Here is a tiny trained network, its code and every weight. The questions are about switching its units off for an input and a class, where a switched-off unit gives its printed mean instead of its output.

import numpy as np


def w(rows, s, z=0):
    codes = np.array(rows[::2]) - 128.0
    scale = np.full(codes.shape[1], s)
    scale[-1] = z or s
    return codes * scale


def f(y):
    return y / 2 * (1 + np.tanh(0.7978845608 * (y + 0.044715 * y**3)))


def log_softmax(a):
    a = a - a.max(-1, keepdims=True)
    return a - np.log(np.exp(a).sum(-1, keepdims=True))


def net(x, mask):
    res = np.array(x, float).reshape(1, 8) / 4 @ E
    y = f(res @ A[0][:, :-1].T + A[0][:, -1])
    res = res + np.where(mask, y, B[0][:, -1]) @ B[0][:, :-1]
    return log_softmax(res[-1] @ U[:, :-1].T + U[:, -1])


A, B = {}, {}
E = w([
[127,124,129,123],'x0',
[119,55,255,201],'x1',
[132,133,129,131],'x2',
[248,50,95,123],'x3',
[134,140,126,149],'x4',
[137,143,134,138],'x5',
[147,162,143,142],'x6',
[134,135,134,130],'x7',
],0.0085)
A[0] = w([
[50,153,146,104,99],'neuron 0',
[135,177,64,81,100],'neuron 1',
[138,160,56,107,97],'neuron 2',
[184,104,114,125,105],'neuron 3',
[93,154,158,86,98],'neuron 4',
[89,166,150,109,133],'neuron 5',
[124,127,96,143,54],'neuron 6',
[2,205,152,111,137],'neuron 7',
[142,181,67,65,101],'neuron 8',
[124,123,123,117,61],'neuron 9',
[108,90,135,142,6],'neuron 10',
[162,89,118,105,3],'neuron 11',
[136,153,56,98,98],'neuron 12',
[123,62,210,188,92],'neuron 13',
[236,95,110,91,130],'neuron 14',
],0.0093,0.0019)
B[0] = w([
[171,103,72,139,180],'neuron 0',
[85,163,195,92,198],'neuron 1',
[86,159,188,89,186],'neuron 2',
[153,93,92,193,164],'neuron 3',
[129,117,103,163,147],'neuron 4',
[182,90,111,174,160],'neuron 5',
[114,134,124,128,123],'neuron 6',
[254,15,20,209,254],'neuron 7',
[76,183,189,80,206],'neuron 8',
[119,110,128,131,120],'neuron 9',
[114,135,127,112,125],'neuron 10',
[126,111,113,155,140],'neuron 11',
[84,170,177,116,187],'neuron 12',
[47,223,219,40,228],'neuron 13',
[214,74,47,205,222],'neuron 14',
],0.0071,0.0067)
U = w([
[253,61,8,213,253],'0',
[5,237,254,15,3],'1',
],0.0097,0.00045)

Each question gives the input, the list of numbers given to net, and the class t.
The units are the neurons (one row each of A and B). Each row of codes is followed by its name. A weight is (code - 128) times the scale printed after its matrix; where a second scale follows, it is the last column's (A, B and U).
mask holds one flag per neuron, in row order. A switched-off neuron (its flag False) gives its mean, the last column of its row in B, instead of its output. The means were averaged over made-up inputs and are rounded, as every weight is.
A unit's drop is (log p(t) with every unit on - log p(t) with that unit switched off) / (log p(t) with every unit on - log p(t) with every unit switched off).
unit that matters most: the unit with the biggest drop
top k neurons: the k neurons with the biggest drops, biggest first
drop of u: that unit's drop, to one decimal
input [4,5,5,-6,1,6,7,3], class 0: unit that matters most	neuron 7
input [-7,4,-4,2,7,-4,-3,7], class 1: top 2 neurons	[neuron 7; neuron 13]
input [8,-8,7,-8,-7,8,2,0], class 0: top 4 neurons	[neuron 7; neuron 13; neuron 0; neuron 5]
input [-6,8,-3,-8,4,-2,-6,-4], class 0: top 2 neurons	[neuron 7; neuron 0]
input [0,-8,-7,7,-6,-2,-6,1], class 1: top 2 neurons	[neuron 8; neuron 7]
input [-3,-8,1,-8,6,4,5,-1], class 0: top 2 neurons	[neuron 7; neuron 13]
input [3,-4,7,-4,2,8,3,6], class 0: top 3 neurons	[neuron 7; neuron 13; neuron 5]
input [-2,6,5,-8,4,8,4,4], class 0: drop of neuron 7	1.0
input [-8,-6,-7,-3,6,-7,-7,-4], class 1: drop of neuron 14	0.0
input [-6,-4,-3,2,2,5,-7,-1], class 1: drop of neuron 7	0.4
input [7,-6,0,-7,-6,4,-5,-3], class 0: drop of neuron 13	0.1
